Below are the code and all the weights of a small trained network. Each question names an input and a target symbol and asks about switching units off, where a switched-off unit gives its printed mean instead of its output.

import numpy as np


def w(rows, s, z=0):
    codes = np.array(rows[::2]) - 128.0
    scale = np.full(codes.shape[1], s)
    scale[-1] = z or s
    return codes * scale


def norm(h):
    return h / np.sqrt((h * h).mean(-1, keepdims=True) + 1e-5)


def softmax(a):
    e = np.exp(a - a.max(-1, keepdims=True))
    return e / e.sum(-1, keepdims=True)


def log_softmax(a):
    a = a - a.max(-1, keepdims=True)
    return a - np.log(np.exp(a).sum(-1, keepdims=True))


def net(x, mask):
    ids = ['Ξαβεζθσ'.index(c) for c in x.split()]
    T = len(ids)
    res = E[ids] + P[:T]
    u = 0
    for l in range(3):
        r = norm(res)
        for j in range(3):
            rows = slice(2 * j, 2 * j + 2)
            q, k, v = (r @ M[l][rows].T for M in (Q, K, V))
            z = softmax(np.where(np.tri(T) > 0, q @ k.T / 2**0.5, -1e9)) @ v
            o = O[l][rows]
            res = res + np.where(mask[u + j], z, o[:, -1]) @ o[:, :-1]
        u += 3
    return log_softmax(norm(res)[-1] @ U[:, :-1].T + U[:, -1])


Q, K, V, O = {}, {}, {}, {}
E = w([
[186,91,64,207,202,44,99,212,117,194],'Ξ',
[104,148,166,140,177,65,184,211,137,25],'α',
[177,123,102,84,67,103,22,179,66,92],'β',
[178,103,148,197,192,104,236,103,128,181],'ε',
[157,140,127,147,201,38,72,46,168,106],'ζ',
[71,172,2,171,105,166,120,178,189,144],'θ',
[117,183,228,159,131,196,109,165,110,176],'σ',
],0.007)
P = w([
[111,93,129,134,61,167,134,107,86,80],'0',
[162,153,15,253,253,142,137,188,67,111],'1',
[196,211,97,231,120,137,159,203,102,81],'2',
[148,204,85,141,211,100,128,146,149,142],'3',
[136,139,131,179,142,153,141,195,127,138],'4',
[101,121,152,124,166,106,148,142,172,159],'5',
[138,84,156,160,188,114,125,104,183,151],'6',
[113,78,142,158,168,102,89,178,138,159],'7',
[145,104,163,145,135,108,123,185,139,157],'8',
[121,82,181,112,162,70,100,153,166,157],'9',
],0.0045)
Q[0] = w([
[158,114,153,142,161,136,158,28,96,177],'0.h1',
[194,32,2,69,51,98,105,161,87,180],'0.h1',
[105,99,23,143,165,41,134,174,212,85],'0.h2',
[115,108,178,180,187,125,211,131,143,163],'0.h2',
[188,79,197,100,128,50,58,114,108,84],'0.h3',
[107,112,63,77,20,184,101,53,78,70],'0.h3',
],0.029)
K[0] = w([
[175,73,152,145,148,119,119,11,89,146],'0.h1',
[112,130,30,152,42,221,87,132,84,148],'0.h1',
[153,107,58,98,206,29,96,3,180,157],'0.h2',
[118,107,183,178,166,163,218,108,160,218],'0.h2',
[178,47,171,53,93,43,85,104,37,82],'0.h3',
[107,182,155,93,75,177,206,41,151,18],'0.h3',
],0.029)
V[0] = w([
[169,131,108,140,82,157,95,58,115,198],'0.h1',
[141,131,186,123,181,112,137,50,106,118],'0.h1',
[131,103,66,123,130,37,116,83,164,82],'0.h2',
[155,164,165,130,147,122,4,148,116,115],'0.h2',
[98,150,125,92,77,175,150,31,121,68],'0.h3',
[76,156,114,204,149,156,91,137,170,145],'0.h3',
],0.038)
O[0] = w([
[152,160,79,108,118,64,119,156,119,212,100],'0.h1',
[171,206,128,101,83,105,139,109,128,77,70],'0.h1',
[98,124,73,187,103,77,164,65,121,100,159],'0.h2',
[162,117,101,167,134,154,8,103,158,124,162],'0.h2',
[131,118,95,27,78,182,168,53,150,131,2],'0.h3',
[113,213,107,188,141,162,152,137,188,133,174],'0.h3',
],0.016,0.083)
Q[1] = w([
[195,103,115,52,77,118,108,71,95,124],'1.h1',
[99,106,155,193,179,127,109,174,138,133],'1.h1',
[88,105,107,254,175,92,99,180,154,194],'1.h2',
[122,116,162,198,157,112,87,156,123,113],'1.h2',
[161,158,140,154,138,87,61,122,116,73],'1.h3',
[155,103,156,82,129,198,27,149,138,118],'1.h3',
],0.041)
K[1] = w([
[126,137,169,196,152,99,101,142,102,74],'1.h1',
[103,93,78,113,130,144,177,141,135,193],'1.h1',
[141,113,161,60,121,173,148,104,116,78],'1.h2',
[123,115,135,73,113,152,189,102,118,93],'1.h2',
[105,106,112,77,105,137,214,115,123,136],'1.h3',
[123,252,75,151,97,87,158,109,170,131],'1.h3',
],0.041)
V[1] = w([
[181,200,193,199,137,68,54,139,67,27],'1.h1',
[114,254,118,164,104,155,98,123,205,74],'1.h1',
[186,222,57,152,87,67,127,135,123,194],'1.h2',
[127,109,160,199,187,63,101,233,97,215],'1.h2',
[111,187,68,180,84,94,152,70,132,127],'1.h3',
[202,89,135,152,118,112,90,100,99,116],'1.h3',
],0.023)
O[1] = w([
[161,136,244,141,165,12,96,117,111,105,52],'1.h1',
[73,194,182,193,143,118,111,78,146,160,151],'1.h1',
[114,168,124,87,93,18,133,118,178,219,5],'1.h2',
[136,101,142,204,86,131,115,214,171,224,189],'1.h2',
[230,102,87,151,167,104,113,104,198,106,100],'1.h3',
[87,116,100,90,81,58,95,172,126,67,105],'1.h3',
],0.011,0.025)
Q[2] = w([
[143,124,143,132,146,124,92,106,119,161],'2.h1',
[139,118,80,2,81,114,220,89,127,139],'2.h1',
[111,92,110,91,91,153,127,175,134,172],'2.h2',
[170,136,110,19,86,139,167,109,124,147],'2.h2',
[172,163,142,79,109,130,122,157,132,139],'2.h3',
[107,118,127,255,174,116,68,190,113,134],'2.h3',
],0.035)
K[2] = w([
[149,165,107,109,84,127,160,135,132,111],'2.h1',
[161,105,167,62,120,114,77,200,40,60],'2.h1',
[168,148,178,124,173,108,75,136,167,129],'2.h2',
[103,156,139,254,190,111,134,174,139,102],'2.h2',
[104,109,140,132,140,204,127,147,127,162],'2.h3',
[104,149,165,114,136,50,204,135,67,140],'2.h3',
],0.034)
V[2] = w([
[174,113,110,128,199,161,116,216,79,68],'2.h1',
[122,145,212,84,60,105,78,176,93,77],'2.h1',
[126,32,30,109,119,97,63,133,104,90],'2.h2',
[119,174,132,3,114,166,50,122,96,157],'2.h2',
[190,95,187,102,108,79,186,237,81,145],'2.h3',
[133,58,120,189,94,111,39,116,173,147],'2.h3',
],0.03)
O[2] = w([
[89,31,183,50,100,175,179,45,103,140,168],'2.h1',
[60,104,234,158,181,59,67,128,74,117,3],'2.h1',
[143,23,35,182,3,137,77,90,102,155,135],'2.h2',
[212,164,231,109,41,210,33,143,161,129,80],'2.h2',
[191,33,120,139,150,109,190,141,42,203,152],'2.h3',
[37,131,74,82,213,153,42,153,86,115,190],'2.h3',
],0.011,0.038)
U = w([
[69,92,125,170,225,40,104,179,102,177,117],'Ξ',
[93,89,171,150,158,164,178,71,95,1,1],'α',
[159,46,97,81,41,120,52,106,77,156,248],'β',
[217,128,150,106,119,78,244,120,98,166,188],'ε',
[167,221,72,125,110,19,112,57,139,90,145],'ζ',
[101,157,37,129,125,206,176,147,200,175,103],'θ',
[142,211,225,96,121,163,68,172,154,161,133],'σ',
],0.0049,0.0014)

Each question gives the input, a string of symbols that net reads in full, and the target symbol t.
The units are the heads (2 rows each of Q, K, V and O). Each row of codes is followed by its name. A weight is (code - 128) times the scale printed after its matrix; where a second scale follows, it is the last column's (O and U).
mask holds one flag per head, layer by layer. A switched-off head (its flag False) gives its mean, the last column of its rows in O, instead of its output. The means were averaged over made-up inputs and are rounded, as every weight is.
A unit's drop is (log p(t) with every unit on - log p(t) with that unit switched off) / (log p(t) with every unit on - log p(t) with every unit switched off).
The circuit of an input: a set's keep is (log p(t) with only the set's units on - log p(t) with every unit switched off) / (log p(t) with every unit on - log p(t) with every unit switched off). Starting from all 9 units, units are removed one at a time, each time the one whose removal leaves the highest keep (on an exact tie, the one counted first), for as long as the keep stays at least 0.8.
units of the circuit, in order: the units of the circuit, biggest drop first
unit that matters most: the unit with the biggest drop
which heads matter: for each layer, one digit per head in row order, 1 if its drop is at least 0.15 and else 0, layers parted by /
drop when u is switched off: that unit's drop, to one decimal
input ζ ε α β β, target ζ: unit that matters most => 0.h3
input β β ζ, target β: units of the circuit, in order => (0.h3 2.h2)
input σ Ξ θ, target σ: units of the circuit, in order => (2.h2 0.h3 0.h2 1.h3)
input σ α θ Ξ Ξ ε ε, target σ: units of the circuit, in order => (2.h2 0.h3 0.h2 0.h1)
input ε Ξ Ξ β Ξ Ξ θ σ σ α, target ε: which heads matter => 111 / 000 / 001
input ε σ Ξ Ξ Ξ θ Ξ θ Ξ ε, target ε: units of the circuit, in order => (0.h2 2.h3 0.h1)
input α σ θ θ Ξ α Ξ θ, target α: which heads matter => 101 / 010 / 000
input β ζ θ, target β: units of the circuit, in order => (0.h3 2.h2 1.h1)
input α θ β, target α: which heads matter => 111 / 010 / 000
input β ε Ξ θ ε, target β: units of the circuit, in order => (0.h3 2.h2 1.h1)
input θ ε θ σ θ θ ζ, target ζ: which heads matter => 101 / 100 / 000
input β β ε, target β: units of the circuit, in order => (0.h3 2.h2)
input α θ β α σ α Ξ σ Ξ α, target α: which heads matter => 100 / 010 / 000
input α β Ξ σ, target α: unit that matters most => 0.h1
input α σ α Ξ ζ Ξ Ξ, target α: which heads matter => 101 / 010 / 100
input σ ζ Ξ Ξ Ξ Ξ α Ξ θ α, target σ: which heads matter => 111 / 000 / 010
input Ξ θ θ θ Ξ ζ, target ζ: which heads matter => 110 / 000 / 000
input ζ ζ Ξ α, target ζ: which heads matter => 111 / 010 / 000
input σ Ξ σ Ξ, target σ: units of the circuit, in order => (2.h2 0.h2 0.h3 0.h1)
input ε Ξ θ θ θ, target ε: which heads matter => 111 / 000 / 001
input ζ ζ α ε Ξ α β, target ζ: which heads matter => 101 / 010 / 000
input Ξ Ξ ζ σ, target σ: which heads matter => 110 / 000 / 000
input ε α α β, target ε: unit that matters most => 2.h3
input θ ε β θ θ ε θ, target θ: which heads matter => 101 / 100 / 000
input θ Ξ Ξ α Ξ ζ ζ σ, target σ: which heads matter => 010 / 000 / 000
input σ θ β β Ξ θ σ Ξ θ ζ, target σ: drop when 2.h2 is switched off => 0.8
input α θ α, target α: unit that matters most => 0.h1
